Each row is followed by its class.
[-34 -33  30  -7   4   8  47 -40 -62  14 -10 -32   8 -27  -7   2  25  26
 -16 -23  10 -18 -37 -51 -25 -23   1  -2 -12  -9 -32 -27  -5 -60 -51 -26
  45  -4 -13  12  16]
E
[ -7  -6  15   1  14  10  43 -45  -5  20   7 -21   3 -30  -9   7 -12   5
 -10 -16   6  14 -18 -40  -6 -47   8   4 -12 -16   1  16   3  -7 -37 -12
  14 -10 -14 -32  -3]
S
[ -6 -11   6  -6   5  -2  23   3  14 -13 -15 -10 -12  -7  -1   7   2 -12
  11  -4  -6  11   7 -27 -15   1  25  -1  -7 -24  -9   2   2 -22 -12  -3
 -13  -1   9   3  -7]
G
[-19 -21   1  35   5 -11  14 -73 -74  43  19 -27   6  -6   6  10  12  10
 -45 -16  39 -31 -16   1 -17 -30 -27  -3  16  28   2  15  23 -24   4   7
  54  17 -10   6  23]
C
[  8 -17 -11  67  25 -33   7 -63  -5   6  28  -5  -3  11  21  32  13 -46
 -43  17  44   4  48  33 -26 -25  -9 -19  12  15  42  38  27  20  25  48
   6  34  17   2   8]
S
[ 22  12 -22  59  -3 -19 -23 -25  44   5  29  -2   2  15  18  33  -3 -73
 -16  16   4  33  53  51  12 -30  -2 -11   9   7  36  86  27  65  33  56
 -24  14   2 -50 -10]
S
[  3  -1  23 -27  16  29  13  28  88 -40   8  19   5  -4 -28   3  22 -35
  50  26 -36  65  67 -28  13 -10  47   5 -44 -37  11  -1 -14  51 -41  30
 -81 -18  22 -36 -14]
C
[-32 -38  44  -2  28   7  38 -46 -67  -6   6 -12  19  -2 -16   0  43  40
  -2   4  35 -18  -1 -49 -24 -24 -28 -18 -23  10 -11 -52   9 -43 -44 -19
  39  -4  10  19  44]
S
[  2 -24  -5  31  20 -30  34 -50  -7   1  -6 -23 -23 -11  24  16 -12 -23
 -43 -16  28  -4  -2   8 -42   3  17  -4  20  -4   9  28  12 -38  14   7
  10  28  10  33 -13]
X
[ -5 -11  25 -13  18  22  28  -6  29 -15   9   1   8 -13 -19   5  15 -10
  19   4  -9  33  34 -48   3 -27  16  -1 -31 -27  -7   0  -4  12 -42   8
 -24  -8   9 -27   7]
D
[ 16 -25 -10  35  20 -17   7 -34  36 -22  25   6 -10  10  20  25  16 -53
 -23  17  25  20  65  27 -21 -10  12 -13   0  -2  43  42  13  33  14  47
 -29  31  21   4  -6]
W
[  0   1   5  -1  12  14  35  -6  59 -11  -5  -4  -8 -19  -7  18   1 -41
  20  -1 -26  37  23 -25   0  -7  43   1 -24 -37   1  28  -5  13 -29  17
 -40 -12   0 -32 -32]
V
[  5   1   4 -33   1 -13   9  28  23   0  -7 -16 -25   0 -10 -14 -17   8
  -3 -21  -1  15  -4 -12  -7  -5   5  13  -2  -5   3   9   6  -2  20 -11
 -18   8  11   1 -14]
C
[ 19 -11   4 -17 -16 -33 -24  74  13 -36 -28  -5 -22  38  14 -14  11 -22
   3  -4   3 -14  13  24 -17  48 -16  -4   7  11  -4   5  10 -20  62   7
 -28  19  28  43  -5]
X
[  3 -16  18 -11 -16 -31 -15  54 -41 -22 -27 -20 -14  31  11 -18  15   7
  -4 -12  20 -39 -13   9 -29  39 -34  -6  19  26 -12 -17  12 -50  53 -15
   9  15  16  52  11]
X
[-13   7  -9  10 -20  -2   9 -20 -46  43 -14 -35  -2 -14   0   5 -12   9
 -16 -42  -5 -17 -54 -19   5 -20  -6   7  15   4 -27  36  14 -35   0 -24
  39 -10 -30 -23   0]
G
[ -1  10  -7  16 -12 -28 -15 -16 -54  36   6 -23   1  10   9  -6   3  12
 -27 -34  20 -29 -26  16   5 -13 -37   3  11  33  -5  23  27  -6  28 -10
  38  16 -12  -2  14]
M
[ 20  27 -32  33 -26 -47 -43  -8 -48  49   5 -32 -17  15  21  -2 -15  -7
 -52 -35  26 -29 -16  43   8   2 -39   1  31  45   6  60  33   5  67   4
  43  24 -20  -5  -4]
M
[  1  -4  -3  18  -4 -10  26 -21   9  13 -10 -25  -4 -16  -1  14 -11 -19
 -10 -20  -5  14 -16 -14  -4 -20  19  -2   3 -12  -4  37   8 -18  -5  -2
   3   0 -13 -20 -18]
S
[-14 -18   0  16   7  -2  35 -51 -30  32  -1 -35  -7 -27  -6  11   2   1
 -24 -25   6  -5 -31 -26 -17 -23  12   2   5  -6 -11  22  10 -36 -21  -8
  26   5 -13  -4  -4]
C
[  3  -3  17 -20  -5  10   7  46  52 -28 -16   2  -4   3 -10  -1  23 -30
  27   6 -25  31  32 -13   7  13  19  -4 -27 -26 -11   5  -6   4 -11  14
 -38  -8  12  -9 -13]
E
[-13   0  -3  24  -8  19  16 -41 -33  40   7 -24  18 -23  -9  17  10 -13
   0 -17 -12   3 -35 -11  20 -40   6  -2   0   1 -14  32  11  -4 -32   8
  22 -12 -30 -44   5]
C
[ -27  -27    8   32  -13  -22   -1  -42 -114   25   -2  -30   13   14
   12   -1   33   26  -32  -21   38  -58  -36   -6  -28   -1  -53  -16
   27   41  -28   -7   19  -59   25  -18   75   20  -13   31   45]
D
[  0  -5  -3   1  -5  -6  17  -7  22  14 -10 -20 -18 -15  -2  12  -9 -24
 -10 -15 -12  15   0  -7  -1 -10  25   7  -5 -23  -9  29   4  -9  -7   1
  -4   6  -4 -14 -21]
E
[-17  -1  19  20  -4   7 -42  16 -55 -18  23  14  37  45   4   0  68  -6
  11  30  20 -27  41  15  10  10 -66 -24 -12  38   6 -12  28  29  16  34
   8  -2  13  -8  56]
G
[ 22  28 -36  34  -7 -19 -10 -28  34  36  11 -21 -21 -15  17  23 -45 -54
 -32 -28   1  28   8  26  11 -35  23  13  25 -12  17  94  19  39  27  18
 -11  10 -17 -56 -32]
G
[ -8   7  31 -17   3  53  28 -13   8 -11  -2  -1  34 -33  -8  10  22 -10
  46   0 -33  31 -21 -44  30 -17  25   7 -29 -29 -24   5  -7  10 -70 -10
 -14 -36 -18 -54  -1]
X
[-12 -16  28  -5  22  40  33 -28   6 -11  19  11  28 -17 -19  14  38 -12
  25  14  -7  27  35 -54  10 -29   9  -7 -41 -25  -6  -2   1  27 -66  17
 -20 -14   2 -38  21]
D
[ -5  -2  24   4  -4  24 -20  16  -9 -18  20  15  35  29  -6   5  57 -29
  30  24  -6   8  50  -1  23  -7 -35 -19 -24  14   3   8  18  49  -7  38
 -20  -2   7 -32  35]
D
[  0 -15   3  19  -5  -3  18 -19  -5   5  -5 -18   2  -2   2  15  10 -27
  -4   0   0   2   3 -12  -6 -14   1 -13  -6  -5   0  24  13 -10  -9  13
   4   0  -6 -10  -2]
S
[ 11   4 -12  11  -9 -21  12 -11  21  12 -12 -27 -18 -10   6   9 -16 -25
  -3 -27 -12  15  -1  -4  -2  -2  26   4   2 -20  -3  40   7  -7   2  -2
  -8   9  -4 -11 -28]
M
[  0   2  26 -39  -2  19  -8  59  49 -36   2  15   8  18 -25  -8  33 -18
  44  14 -24  32  44 -17  20   3   6   2 -38  -8   2  -7   3  40 -10  19
 -63 -11  20 -21   3]
C
[-15  -5  25 -23 -13  18   2  41  -6 -25 -13  -3  20  12 -14  -5  38  -2
  37  -2 -20  -1   7 -23   6  14  -9  -3 -24  -2 -21 -18   1  -1 -14  -4
 -18 -20   0 -11   4]
V
[-13  -9  18  32  12  34  37 -58 -13   7   9  -9  35 -24  -7  30  34 -27
  16   9  -8  17  -3 -33  16 -35   7 -16 -24 -16  -6  14  11  10 -61  19
   7 -16 -19 -45   8]
S
[  4 -14  -2  25  14 -20   6 -21  16 -12  16   1 -12   7  12  18  16 -38
 -32   9  25   9  53  21 -18  -7   4 -10  -7   0  27  22  16  20  13  30
 -11  26  21   6   3]
E
[-10 -15  14 -17   9  -3  18  -2 -14  -9  -3  -3  -2  -5  -2  -4   7  11
  -4  -6  17  -1   9 -33 -21  -7   2   3  -9  -8  -2 -15  -2 -14 -11 -11
   3   0  10   8  10]
G
[-23  -9  17  -7   1   2  14 -31 -68  26   3 -22  13  -9   0  -1  11  31
 -22 -28  24 -23 -32 -33  -7 -28 -23   6   2  13 -16  -6  10 -27 -17 -25
  45  -3 -12  -6  24]
G
[ -7 -13  18  -7   3   9   3  -6   8  -7  16   3   6   9  -5  -3  26  -9
   8   4   4   8  22  -8  -2 -17 -11  -6 -18   1   9  15   7  17 -15   8
 -15   4   5 -12  11]
W
[  5   5  -3 -17 -14 -19 -18  31 -15   8  -2 -18 -13  15  -3 -15  -6  10
 -11 -23  13 -10 -14  19   2  -2 -22   8  14  21  -1  19  21  -4  42 -10
   2   8   2   3   5]
C
[-20 -13  27 -13  14  23  43 -27  -4   7  12 -10  18 -29 -15   7   8   8
   8 -16  -5  16  -1 -52  -4 -39  17  11 -28 -20  -8  -4  -4  -1 -59 -10
   2 -22  -9 -35  -2]
V
[ 11 -19 -10  73  29 -14  10 -89  -4  11  38  -6  -1  -5  28  43  18 -75
 -52  22  34  -4  52  30 -17 -25   5 -15   1  10  41  62  29  40   7  66
  -5  35  13  -7   5]
X
[ 23   1 -40  58   2 -30  -5 -39  20  18  13 -20 -23   4  27  33 -14 -68
 -40  -4   8  10  21  40  -8 -10   8 -14  29   1  22  87  29  23  48  44
  -5  35   1 -17 -16]
D
[-21 -15  15  10  -3   5  15 -18 -37   3   3 -13  19  -1   3   5  34  -3
   2  -8   4 -15 -10 -13  -6  -3 -13  -7  -8   8 -16   1  10 -16 -13   2
  20  -9  -7  -5  13]
V
[-16 -14  20  24  11  18   4 -37 -13  -6  27   8  26   5  -2  14  52 -27
  -2  18   9   9  43  -1   4 -18 -13 -16 -26   5   6   3  13  33 -29  32
   0   2   7 -21  26]
E
[ 12   4  -2  -8   5  -1   4  15  43  -9   9  -6  -9  -3  -5   7  -3 -33
  -4  -2  -6  33  29   2   4 -13  22   6  -5 -11  18  28   6  30   8  21
 -39   4  13 -22 -17]
C
[ -5  -8  14 -21   4 -14  -2  28   4 -20   2  -2  -3  15  -2  -9  14   2
   2  -5   9  -1  19  -6 -14   5 -12   3 -13   5   2 -11   8   8  15  -3
 -13   5  17   8   4]
V
[-14 -21  16  23   4  -4  20 -25 -21  -7  -3 -14  11   4   0  13  28 -14
  -1   9  11  -6   5 -18 -18  -6 -13 -20  -8   4  -3   0  13 -25 -12   8
  13   6   3   6  14]
S
[-11 -13  11  76  12  15 -11 -44 -17 -20  31  12  47  24   8  35  74 -61
  19  56   4   2  55  25  10  -9 -35 -44 -19  15  17  22  33  42 -21  72
  -7   2   3 -31  34]
S
[ 12   8  -8 -13   1 -23  19 -14  14  23  -2 -29 -23 -20   0  -5 -36  10
 -27 -43   4  13 -15 -17  -6 -21  17  19   2 -12   4  32   1  -7   4 -25
   7   8  -3 -10 -22]
M
[ -26    2    5   47  -29   13  -29  -23 -103   26   10  -17   48   21
    6   10   55   -9    1   -4   10  -42  -26    8   17   -7  -61  -23
   13   44  -22   13   32   -1    3   12   50  -10  -29  -26   44]
G
[  0  -1  24  -6  -5  11   2   6 -15  -3   4 -10  13   0  -2  -4  18  -7
   8  -9   1   0  -3 -19  10  -7 -12   8 -13   7 -10  11  15   7  -4   2
  -4  -8   1 -18   7]
X
[-24 -21  31  -7   0   7  -7  10 -49 -16  11   9  27  23  -7  -8  61  10
   7  16  19 -18  21   0  -8   0 -39 -15 -21  22  -7 -31  15   3 -13   8
  12   2  13  11  44]
E
[-11 -28  24 -29  10  -8  21  -6 -21  -5  -1 -13 -11  -2  -3 -18  14  32
 -16 -15  25 -13  -7 -29 -26  -5 -17   1  -9   3  -8 -13   2 -36  -8 -23
  17   9   7  32  12]
W
[ -5   0  30 -82  -6   0  44  47  29   4 -35 -31 -30 -32 -33 -32 -43  49
  13 -53 -17  25 -34 -87 -11 -19  36  35 -13 -36 -39 -13 -24 -58 -21 -71
  -8 -15  -6  -3 -21]
D
[  4 -15   2  43  23  16   7 -45  -3 -10  31  10  26   1   1  29  41 -50
  -6  23  14  13  59   1   5 -25  -9 -22 -17   0  18  27  20  43 -21  51
 -13  10   6 -32  22]
D
[  4   7  25 -43   4  24  53  17  60  -3 -30 -26 -17 -49 -18  -7 -27  -6
  32 -32 -44  48 -24 -71  11 -14  66  23 -27 -57 -29  13 -25 -31 -54 -27
 -34 -30 -11 -34 -38]
X
[ -4  -5   8  14  13   2  12 -22  24  -6  20   7   4   6   4  16  19 -32
   1  14   5  16  41   2  -4 -10   2  -1 -18   1  19  22  18  35  -1  30
 -19   7  14 -17  -3]
V
[-26 -25  30 -26  -4   5  44 -29 -73  37 -23 -52  -2 -41 -12 -14 -13  65
 -13 -60   4 -30 -88 -70 -15 -26  -1  25   0 -13 -58 -14 -11 -87 -47 -66
  56 -18 -29   6   9]
X
[ 11  22   7 -18 -15   6 -32  60  42 -20   1  12   3  21  -7  -6  19 -31
  23   8 -18  23  34  21  28   5  -9   4 -18   0  -1  17   8  46  19  17
 -41  -4   7 -30  -3]
E
[  2  -3  17 -27 -11 -17  -2  49  13 -21 -24  -9 -13  20  -8 -16  20   7
  22 -10 -10  -4  15 -15  -2  32  -3  -4 -20  -3 -13  -9   5 -27   9 -12
 -17   0  17  25  -2]
M
[ 11   7 -25  24 -11 -37  -7  -1   5  14  -5 -25 -29  10  24   9 -18 -27
 -28 -25   9  -7 -10  31 -17  10  -1   0  27  11   9  49  19  -5  56   5
   6  19  -3   6 -22]
V
[ 22  11  -7 -18   7  -5  36  18  85 -10 -21 -17 -26 -28  -8   3 -31 -28
  24 -24 -36  53   8 -23   6  -6  61  14 -15 -51  -2  34 -15   0 -22  -5
 -50  -6   3 -25 -48]
M
[-10 -27  16  35  39  18  51 -81  31  -7  29   3   3 -27  -2  33  21 -40
 -14  20   9  35  60 -19 -20 -44  34 -11 -32 -31  27  18   5  29 -59  37
 -15   7  15 -22   0]
E
[  7  -7 -21  53   2  -8   3 -29   0  10  11  -8   1   5  11  32  12 -55
  -5   7   0   9  22  18  -1 -13   2 -20   9   0   9  52  23  18  10  41
  -6  19  -4 -24   3]
D
[  2 -10  13 -11   2 -28 -10  25 -28 -13  -3  -6  -4  26   1 -17  22  25
  -7 -13  24 -25  12   3 -10  16 -35  -6  -7  24   0 -24  18 -24  21 -11
  11  14  16  36  21]
M
[ -2  -6 -12  10   0 -42  -2 -26 -42  29  -2 -29 -28   0  14   1 -26  16
 -53 -35  42 -30 -25   3 -28 -14 -17  11  29  17  -1  22  19 -36  40 -26
  41  25  -2  22   3]
G
[ 11   2 -31  67  -9 -36 -39 -19 -16  13  17 -15  -8  38  24  24  20 -55
 -31  13  18 -17  24  77  -3  11 -32 -25  34  41  29  62  45  20  73  54
   6  34   7   6   6]
C
[-12 -27   1  38  10 -18  11 -31 -25  -1   5 -14  -2   8   1  16  31 -19
 -15   9  20  -7  20  10 -25   1  -2 -19   6  15   6   9  21 -23   5  25
   8  17  12  23  12]
C
[ 13  -2   0  23  22   1  36 -58  29  22  16 -20 -15 -35  12  22 -23 -46
 -29 -16   5  28  11 -14  -6 -38  36  10  -4 -23  18  56   7  20 -22  22
 -15   9  -3 -33 -25]
X
[ 18  13 -24  57  29   0  21 -47  80   6  30  -2 -16 -30   5  50 -15 -82
 -27  10  -3  68  67  24   4 -38  57   0  -1 -25  36  89  14  56 -21  56
 -52   7   6 -55 -42]
C
[  5  -2  28 -34   9   7 -12  70  70 -62   2  33  -1  36 -13  -5  39 -33
  40  32 -13  27  85  -3   0  26   3  -4 -44  -9  15 -18   5  42   7  29
 -75  -6  40   1  -2]
V
[ 21   4 -22  59   3 -35 -32 -30  16   2  25   2   0  31  22  27   7 -52
 -35  16  31   1  45  60   2 -13 -26 -15  13  24  38  62  36  41  58  49
  -3  31  10 -12   3]
S
[  0  -3   9   1  -1  13  35 -24   1  16  -8 -32  -4 -37  -1  10 -12 -16
  -3 -23 -15  11 -29 -38   1 -19  26  12  -7 -23 -16  34   0 -18 -32 -10
   0 -12 -17 -29 -17]
X
[ -4 -11  32 -37   3  28  14  23  25 -20   1   3   3  -1 -21 -16  27   1
  36   1 -13  21  26 -37   9  -8  -1  -1 -36 -16  -7  -5  -3  12 -38  -4
 -32 -16   3 -19   5]
W
[ -1 -29  24   5   7 -25 -19  16 -45 -27   4   3  -1  40  13 -10  40   5
 -17  13  40 -42  28  19 -31  28 -47 -14   1  35   9 -19  24 -22  41  12
   9  21  32  54  35]
X
[ 14   6   6  -3 -22 -13 -44  43  -7 -10   5  -3   6  30  10 -13  17 -18
   3  -5   1 -13  11  25  14  19 -35   6   2  23  -6  27  19  23  47  13
 -14   1   6 -10   9]
X
[-13 -30  47 -52  26   1  27  55  13 -55 -17  15  -4  14 -15 -27  32  40
  31   6  15  -3  30 -35 -29  25  -8  -9 -33 -16  -8 -74 -12 -44 -20 -19
 -15  -8  36  51  19]
V
[-16 -12  11 -28 -35 -25 -23  51 -65   7 -23 -29  -9  30  -1 -35  16  47
  -1 -29  11 -44 -52   1 -15  22 -53  -4  19  34 -35 -12  12 -63  38 -42
  41   6  -9  38  21]
W
[-26 -19  34 -48   1  28  52 -31 -15  24  -4 -25   5 -43 -23 -19  -8  48
   9 -42 -12  14 -47 -78  -6 -45  18  25 -21 -29 -37  -5 -20 -37 -70 -53
  21 -24 -24 -25  -5]
W
[-11   2  18 -40 -18 -12   6  20 -40  22 -12 -31  -4  -9 -16 -31 -11  59
  -5 -51   3 -22 -50 -39   4 -12 -26  22  -9  11 -36 -10   3 -43  -7 -61
  34 -11 -13   5  10]
M
[  9   4 -17   3   3 -22  21 -22  24  28   5 -22 -26 -23   9   9 -39 -18
 -37 -37   6  17 -10  -4 -14 -27  27  21   9 -14   6  50   8   5  13  -7
   1  10  -3 -21 -36]
V
